Below are the code and all the weights of a small trained network. Each question names an input and a target symbol and asks about switching units off, where a switched-off unit gives its printed mean instead of its output.

import numpy as np


def w(rows, s, z=0):
    codes = np.array(rows[::2]) - 128.0
    scale = np.full(codes.shape[1], s)
    scale[-1] = z or s
    return codes * scale


def f(y):
    return y / 2 * (1 + np.tanh(0.7978845608 * (y + 0.044715 * y**3)))


def softmax(a):
    e = np.exp(a - a.max(-1, keepdims=True))
    return e / e.sum(-1, keepdims=True)


def log_softmax(a):
    a = a - a.max(-1, keepdims=True)
    return a - np.log(np.exp(a).sum(-1, keepdims=True))


def net(x, mask):
    ids = ['ΘΠΨβγδεζηλμξσ'.index(c) for c in x.split()]
    T = len(ids)
    res = E[ids] + P[:T]
    u = 0
    for l in range(2):
        r = res
        for j in range(2):
            rows = slice(4 * j, 4 * j + 4)
            q, k, v = (r @ M[l][rows].T for M in (Q, K, V))
            z = softmax(np.where(np.tri(T) > 0, q @ k.T / 4**0.5, -1e9)) @ v
            o = O[l][rows]
            res = res + np.where(mask[u + j], z, o[:, -1]) @ o[:, :-1]
        u += 2
        y = f(res @ A[l][:, :-1].T + A[l][:, -1])
        res = res + np.where(mask[u : u + 8], y, B[l][:, -1]) @ B[l][:, :-1]
        u += 8
    return log_softmax(res[-1] @ U[:, :-1].T + U[:, -1])


Q, K, V, O, A, B = {}, {}, {}, {}, {}, {}
E = w([
[112,86,170,118,146,130],'Θ',
[109,119,71,168,154,148],'Π',
[121,81,80,126,171,159],'Ψ',
[155,97,124,119,154,123],'β',
[117,104,161,145,111,150],'γ',
[140,112,126,152,115,163],'δ',
[126,197,107,179,166,106],'ε',
[125,176,70,185,74,174],'ζ',
[58,161,88,187,177,77],'η',
[137,118,134,168,73,176],'λ',
[106,171,36,254,102,113],'μ',
[119,121,133,168,91,154],'ξ',
[131,185,152,218,66,123],'σ',
],0.019)
P = w([
[169,128,152,153,168,145],'0',
[57,94,159,161,138,124],'1',
[154,133,79,121,109,158],'2',
[219,126,153,174,149,115],'3',
[55,54,139,154,105,45],'4',
[157,141,87,81,79,124],'5',
[232,143,151,170,142,101],'6',
[144,68,97,140,82,5],'7',
[163,146,87,48,77,113],'8',
],0.022)
Q[0] = w([
[158,197,82,52,113,131],'0.h0',
[121,197,62,53,202,91],'0.h0',
[52,95,121,178,193,91],'0.h0',
[43,195,254,204,196,206],'0.h0',
[107,117,36,85,168,70],'0.h1',
[234,115,104,156,251,83],'0.h1',
[205,40,107,226,101,65],'0.h1',
[182,169,26,108,102,104],'0.h1',
],0.0098)
K[0] = w([
[152,192,127,50,80,106],'0.h0',
[145,170,54,78,100,160],'0.h0',
[89,165,167,126,175,187],'0.h0',
[185,156,163,185,196,185],'0.h0',
[83,120,157,94,159,140],'0.h1',
[91,182,68,66,68,113],'0.h1',
[66,92,178,106,11,42],'0.h1',
[145,138,65,57,127,89],'0.h1',
],0.011)
V[0] = w([
[126,176,115,189,69,147],'0.h0',
[93,111,96,142,172,112],'0.h0',
[147,153,100,55,239,97],'0.h0',
[90,138,10,2,94,126],'0.h0',
[186,1,133,95,101,125],'0.h1',
[162,124,144,179,54,127],'0.h1',
[158,152,180,84,153,92],'0.h1',
[115,116,89,83,142,47],'0.h1',
],0.0058)
O[0] = w([
[96,192,105,85,142,127,137],'0.h0',
[103,81,131,120,140,112,174],'0.h0',
[178,91,96,175,131,127,36],'0.h0',
[50,136,95,193,152,254,3],'0.h0',
[213,71,158,115,86,178,214],'0.h1',
[157,172,79,72,176,88,211],'0.h1',
[154,119,142,148,181,110,54],'0.h1',
[140,54,139,185,95,55,135],'0.h1',
],0.0074,0.0039)
A[0] = w([
[176,202,123,104,155,137,122],'0.n0',
[131,136,131,116,197,205,6],'0.n1',
[106,86,102,116,217,120,94],'0.n2',
[170,168,104,181,93,186,62],'0.n3',
[147,112,205,71,120,120,160],'0.n4',
[172,124,225,99,138,211,77],'0.n5',
[149,145,174,166,170,88,86],'0.n6',
[103,111,247,126,174,131,2],'0.n7',
],0.014,0.0071)
B[0] = w([
[158,134,182,200,183,89,231],'0.n0',
[173,50,219,133,67,81,128],'0.n1',
[145,255,227,117,97,145,159],'0.n2',
[127,240,130,63,145,103,200],'0.n3',
[138,196,63,143,207,120,254],'0.n4',
[184,208,140,217,117,223,183],'0.n5',
[91,47,67,112,12,250,226],'0.n6',
[84,114,37,201,207,90,143],'0.n7',
],0.0072,0.0068)
Q[1] = w([
[43,3,152,54,101,91],'1.h0',
[29,172,184,165,139,194],'1.h0',
[114,108,112,95,47,190],'1.h0',
[124,58,68,173,135,198],'1.h0',
[100,161,115,238,92,139],'1.h1',
[144,116,109,137,71,46],'1.h1',
[54,89,189,158,164,95],'1.h1',
[166,110,99,131,159,149],'1.h1',
],0.011)
K[1] = w([
[63,99,155,123,228,163],'1.h0',
[160,192,113,219,189,180],'1.h0',
[160,57,89,78,195,108],'1.h0',
[195,61,88,76,156,187],'1.h0',
[198,149,149,182,71,119],'1.h1',
[111,93,135,152,127,42],'1.h1',
[48,159,131,255,148,138],'1.h1',
[173,124,91,69,76,157],'1.h1',
],0.0098)
V[1] = w([
[61,168,83,193,112,130],'1.h0',
[153,108,2,132,162,103],'1.h0',
[96,152,205,126,36,112],'1.h0',
[134,163,135,158,58,130],'1.h0',
[125,106,153,34,191,175],'1.h1',
[172,105,161,113,81,95],'1.h1',
[208,108,190,117,142,94],'1.h1',
[171,161,120,97,145,106],'1.h1',
],0.0089)
O[1] = w([
[206,221,94,89,192,170,145],'1.h0',
[189,142,17,61,46,109,186],'1.h0',
[78,235,167,182,179,84,117],'1.h0',
[101,183,152,85,199,23,212],'1.h0',
[89,237,123,200,2,100,3],'1.h1',
[71,160,119,172,236,123,179],'1.h1',
[61,80,40,151,154,81,209],'1.h1',
[99,108,151,102,74,69,192],'1.h1',
],0.0061,0.0062)
A[1] = w([
[172,200,146,136,140,153,57],'1.n0',
[129,211,132,137,181,123,123],'1.n1',
[56,141,124,59,145,86,111],'1.n2',
[99,158,72,89,134,176,2],'1.n3',
[52,163,124,98,116,250,58],'1.n4',
[160,110,148,40,141,142,70],'1.n5',
[159,53,150,173,120,173,57],'1.n6',
[122,99,79,147,172,64,93],'1.n7',
],0.014,0.0074)
B[1] = w([
[128,67,107,145,165,99,193],'1.n0',
[118,121,177,94,71,153,252],'1.n1',
[160,130,96,151,131,57,180],'1.n2',
[119,159,160,182,224,167,148],'1.n3',
[179,101,116,212,10,59,138],'1.n4',
[97,213,99,189,113,142,149],'1.n5',
[79,190,143,152,61,77,185],'1.n6',
[112,142,148,127,119,179,237],'1.n7',
],0.014)
U = w([
[148,44,94,135,156,113,203],'Θ',
[163,142,95,218,171,96,140],'Π',
[154,191,146,171,34,155,2],'Ψ',
[197,171,60,1,84,223,211],'β',
[183,50,155,201,173,129,178],'γ',
[50,161,169,239,156,135,82],'δ',
[103,210,222,124,116,226,151],'ε',
[178,137,140,233,168,88,118],'ζ',
[98,125,63,171,203,53,183],'η',
[34,54,123,102,43,160,148],'λ',
[111,254,128,171,167,142,67],'μ',
[132,144,122,174,143,113,138],'ξ',
[152,176,136,82,107,70,78],'σ',
],0.0079,0.0067)

Each question gives the input, a string of symbols that net reads in full, and the target symbol t.
The units are the heads (4 rows each of Q, K, V and O) and the neurons (one row each of A and B). Each row of codes is followed by its name. A weight is (code - 128) times the scale printed after its matrix; where a second scale follows, it is the last column's (O, A, B and U).
mask holds one flag per unit, layer by layer, with each layer's heads first. A switched-off unit (its flag False) gives its mean, the last column of its rows in O or B, instead of its output. The means were averaged over made-up inputs and are rounded, as every weight is.
A unit's drop is (log p(t) with every unit on - log p(t) with that unit switched off) / (log p(t) with every unit on - log p(t) with every unit switched off).
The circuit of an input: a set's keep is (log p(t) with only the set's units on - log p(t) with every unit switched off) / (log p(t) with every unit on - log p(t) with every unit switched off). Starting from the 12 units with the biggest drops (on a tie, the unit counted first), units are removed one at a time, each time the one whose removal leaves the highest keep (on an exact tie, the one counted first), for as long as the keep stays at least 0.8.
units of the circuit, in order: the units of the circuit, biggest drop first
k most important neurons: the k neurons with the biggest drops, biggest first
top k neurons in layer l: the k neurons of layer l with the biggest drops, biggest first
heads that matter: for each layer, one digit per head in row order, 1 if its drop is at least 0.15 and else 0, layers parted by /
input Ψ β β σ, target ε: units of the circuit, in order : [1.h0; 1.n1]
input β σ β λ, target ε: units of the circuit, in order : [1.n1; 1.h0; 0.h0]
input β β λ λ Ψ γ β λ μ, target μ: top 2 neurons in layer 1 : [1.n3; 1.n2]
input β γ β σ β β β β ε, target ε: units of the circuit, in order : [1.n1; 0.n0; 0.n6]
input β σ λ ε β, target σ: heads that matter : 10 / 10
input β σ Θ δ λ, target σ: top 2 neurons in layer 0 : [0.n6; 0.n4]
input δ λ σ β σ ε, target ε: units of the circuit, in order : [1.n1; 1.h0]
input σ Ψ λ λ λ η, target η: units of the circuit, in order : [0.h0; 1.n2; 1.h1]
input β δ β β λ λ Θ σ δ, target σ: units of the circuit, in order : [1.h0; 0.n6; 1.n2]
input σ σ γ λ, target ε: units of the circuit, in order : [1.n1; 0.h0; 1.h0]
input ε β Ψ β, target Ψ: heads that matter : 00 / 10
input λ Ψ λ, target Ψ: heads that matter : 11 / 01
input μ Ψ Ψ δ λ Θ β, target γ: units of the circuit, in order : [1.n0; 1.n6; 1.h0; 1.n1]
input λ λ Ψ δ η η β σ, target ε: units of the circuit, in order : [1.h0; 1.n7; 1.h1; 1.n1]
input σ λ σ σ δ β β β σ, target σ: top 4 neurons in layer 1 : [1.n2; 1.n1; 1.n3; 1.n5]
input γ Ψ λ β, target γ: heads that matter : 01 / 10
input β λ β η σ, target η: units of the circuit, in order : [1.n1; 0.h1]
input β δ β β σ β σ σ Ψ, target Ψ: units of the circuit, in order : [0.h0; 1.n4]
input σ β β μ β Θ λ, target γ: units of the circuit, in order : [1.n0; 0.n3; 0.n5; 1.n6]
input β Ψ β Ψ β, target δ: top 3 neurons in layer 1 : [1.n1; 1.n7; 1.n6]
input β λ Θ β Θ σ Θ, target ε: heads that matter : 00 / 10
input δ β λ β β δ λ ζ, target λ: 2 most important neurons : [0.n4; 1.n7]
input μ λ Ψ β γ, target η: heads that matter : 10 / 00
